Each row has a name. After each piece below comes the name of the row it's from, unless a question asks for something else. Each question is about the rows just above it. Some pieces are copies with a little noise. Places in a row count from 1.

[-25  43  89 -19 -44] : K696
[  3  77  89 -29  38] : K947
[-25  43  89  88 -44] : K117
[-11 -68  29  36  -1] : K691
Where in the named rows is [77]? | K947, 2
[  3  77  89 -29  38] is in which row? | K947

[-10   4  42  20   8  -1   9] = K63
[-12 -16 -54  43  23  -4   2] = K772
[ -4 -60 -73  66  43 -22 -20] = K700
[16 -3  5  8  4  3 -4] = K261
[-50 -45 -50  42 -50 -17 -50] = K788
asked: [ -5 -60 -72  65  43 -22 -20] | K700
Row and place of [-12] in the named rows: | K772, 1
The row with [-50 -45 -50  42 -50 -17 -50] is | K788
Where in the named rows is [5]? | K261, 3
[20] is at row and place | K63, 4
Repeated in K788: | [-50]
asked: [14 -3  4  8  3  6 -3] | K261

[ 19 -18  12 -17  33 -23   6  71   5] = K407
[-48   5   7  38 -51   7   3 -45 -65] = K414
[-8 -7 15  5 24  2 -9 15 17] = K439
[34  0  8  3 10 20  8 -6 22] = K218
[-43   0  27  26 -56  -1  12 -46 -40] = K379
[ -7  21  -2  23 -20  -7  -3   3  10] = K873
[-23  17  -4  37  -4  -4 -28 -57  -4] = K315
[ 47   3  10 -32  21  -2 -11   6  18] = K510
[34  0  8  3 10 20  8 -6 52] = K471
Which value appears more than once in K315? | [-4]
The value that K439 holds more than once: | [15]

[ 49  -5 -18   3   2  25 -40   5   7   0 -21 -31 -50  28  30  -5 -12   9
 -57 -23  14  20   2 -14 -17  10  -2 -11   0 -36   5   8] -> K979
[ 32 -11 -18  -7  -4  26  -7   6 -10   1 -14 -59 -43 -19   0  16 -40  12
 -53  16  17  -4  16  -3   6 -20 -17  19  -9 -30 -10 -11] -> K290
[  7  -2  18  18  20  15  34 -26  13 -14 -39 -68   9  -7   3 -18   1  -7
  25  14 -14 -35 -33   9  47 -48 -18 -12  -4  -5  21  -4] -> K815
[  1  -1  20  17  20  10  36 -26  13 -13 -35 -59  15  -7   4 -18  11  -8
  33  14 -16 -34 -34   9  46 -46 -16 -13  -3   0  21  -3] -> K25
[ 49  -5 -18   3   2  25 -40   5   7   0 -21 -31 -50  28 -17  -5 -12   9
 -57 -23  14  20   2 -14 -17  10  -2 -11   0 -36   5 -16] -> K834
[ -4   5 -10  -8 -12 -13 -32  16  -3   9  26  60  -3  20  -7   4   8   2
 -12 -22   7  31  17  -9 -39  43  19  -2   6   5  -8   9] -> K314
[-41   0  10 -10  -7 -19  36   1 -15   2  23  18  35 -40  19  17  -7  -3
  36  32  -5 -20  11  13  15 -13  -3  24  -4  28 -14 -14] -> K862
[-55   4  15  -9  -7 -28  41   1 -13   3  31  39  51 -38  21  14   4  -7
  54  30 -10   1 -43  -6  14  -4   3 -44   7  14  35  20] -> K75
[ 37 -14 -15  -4   1  33   3   0  -9  -2 -25 -86 -45 -26   2  15 -46  12
 -53  12  12 -16  10  -1  20  12 -25  20 -11 -34  -7 -15] -> K64
[ 37 -10 -17  -3  -1  26 -15   4  -5   0 -18 -55 -45  -7  -4  10 -33  11
 -54   6  15   1  11  -6   1 -14 -14  10  -6 -32  -5  -6] -> K146
[-55   4  15  -9  -7 -28  41   1 -13   3  31  39  51 -38  21  14   4  -7
  54  30 -10 -19   9  15  14  -7   2  21  -1  39 -13 -12] -> K326
asked: [  1  -1  20  17  20  10  36 -26  13 -13 -35 -59  15  -7   4 -18  11  -8
  33  14 -16 -34 -34   9  46 -46 -16 -13  -3   0  21  -3] | K25
asked: [  6  -2  17  17  20  15  33 -26  12 -13 -41 -67   9  -7   3 -19   1  -6
  25  13 -16 -35 -34  10  46 -47 -18 -11  -5  -5  22  -4] | K815
The row with [ 37 -10 -17  -3  -1  26 -15   4  -5   0 -18 -55 -45  -7  -4  10 -33  11
 -54   6  15   1  11  -6   1 -14 -14  10  -6 -32  -5  -6] is | K146
[24] is at row and place | K862, 28

[-63 -47  36 -26] = K156
[ 53  40 -41  18] = K364
[63 63 63 63] = K295
[-22 -34  38 -16] = K499
[-22 -34  38  28] = K423
[-43 -39  33 -19] = K646
[-26 -36 -63 -17] = K46
[ 78  57 -52  28] = K576
[ 53  48  31 -25] = K279
[ 53  48 -47  23] = K583
[-63 -49  36 -62] = K798
Which value is in both K798 and K46? | [-63]
The value that K295 holds more than once: | [63]
Where do [ 53  48  31 -25] appear? | K279

[  6 -14  29  12  31   6  46   2   6  13 -10  -9   6   6  13  46  -7   6
   5   2] -> K388
[ -9  -9 -36   1 -17  -7 -34   4 -34 -37  14  -4 -12 -19 -27 -24  23 -11
  -8   4] -> K610
[ 10 -34   6   6  37 -11  23  14 -29   3  13 -37 -21  16 -35  54 -15 -14
 -16  11] -> K446
[ 24 -48  -6 -12  23 -25  -8  22 -58 -43  47 -59 -42   0 -83  13  -9 -25
 -29  15] -> K174
[ 17 -74  -8  -8  43  12  11  16 -65 -28  18 -32 -63  39 -64  27   4  -8
 -23  11] -> K138
[-11  44  -2 -14 -41 -12 -26  -6  28 -21  -5  34  20 -44  25 -72   2  10
  10  -7] -> K347
[-5 14  4  8  3  4 10  0 12 17 -1  2 26 -4 25 36 16  1  9 -3] -> K683
[ 34  -9  58 -26  19   0  36   6  20 -10  13 -11 -10   3  -7   5 -24  13
   2  -1] -> K84
[-16  -2 -22   7   7 -21  -5  14 -30 -22  12 -11   4 -30 -11  30  18 -13
  -9   8] -> K715
[  0 -35 -19  -6  23  -9   0  25 -62 -49  38 -28 -16 -23 -39  52  46 -13
 -12   9] -> K133
[  4  -7 -14 -10 -21  19 -23  -2 -18 -45  18   9  -2 -15  -7 -17  50   7
   9 -29] -> K254
[ 13  23  26   4 -34   2  -3 -23  45  -7 -17  11  14 -15  12 -41 -31  10
  13  -7] -> K644
asked: [ 10 -33   6   6  37 -10  24  14 -29   3  13 -37 -22  16 -35  53 -16 -14
 -16  11] | K446
Which value appears more than once in K446? | [6]
The value that K133 holds more than once: | [0]
[ -9  -9 -36   1 -17  -7 -34   4 -34 -37  14  -4 -12 -19 -27 -24  23 -11
  -8   4] is in which row? | K610
asked: [-5 14  4  8  3  4 10  0 12 17 -1  2 26 -4 25 36 16  1  9 -3] | K683

[-53  84 -25 -14 -35  -6   0  -5  -7  55 -49  31 -36 -14 -37] : K147
[  6  18 -32 -27   4  18  -7 -33  17 -10  -4  19 -12   2   4] : K705
[-40  32  49  21   8 -18  -5  -7   8  27 -20  15 -27  -4 -32] : K648
[-10  -3  12  34  -7  34   6   9  -7  -6  -7  20  34  34   3] : K793
Repeated in K147: | [-14]
Which value is in both K648 and K793? | [-7]
Where in the named rows is [2]? | K705, 14

[ 2 -4  6  4  5 -9 14  2  0 -1  2 10 -1  0  2 -7 10]  K706
[ 4  0 12  4  2 -2  0  2 -2 -1 -2  2 -7  0  9  3 10]  K34
[ 3 -7 13  4 -8 -9 14  6 -6  2  3  2 -3 25  2  3 27]  K18
[  2  44  40  13 -26 -54 -51  45  67 -14  10 -19  -3  -8 -51 -28 -11]  K957
[ -8   3  17   4   5  -4   2   2 -13  -1  -2  -1  -3   4   2   3   8]  K210
[ -7  -3  -4   2   5  -9   5   2  -2  -1  -2   2   1 -11   2   3  15]  K538
[ -6  16  -1   4   6  -9   5   2  11  -5  12   2 -13  -2   0   9  10]  K853
[  9  13   9   4   5 -12   3  -1  -2  -1  -2   2  -8   0   3   3   9]  K871
[-15   0  12   4   5  -8  14   7  -2   5  -2   2  -3   0  -3   3   8]  K872
asked: [-15  -2  12   6   8  -8  13   8  -4   5   0   1  -3   0  -2   3   7] | K872
asked: [  9  12   8   3   5 -12   3  -1  -2  -1  -1   2  -8  -1   3   3   9] | K871
[ 2 -4  6  4  5 -9 14  2  0 -1  2 10 -1  0  2 -7 10] is in which row? | K706

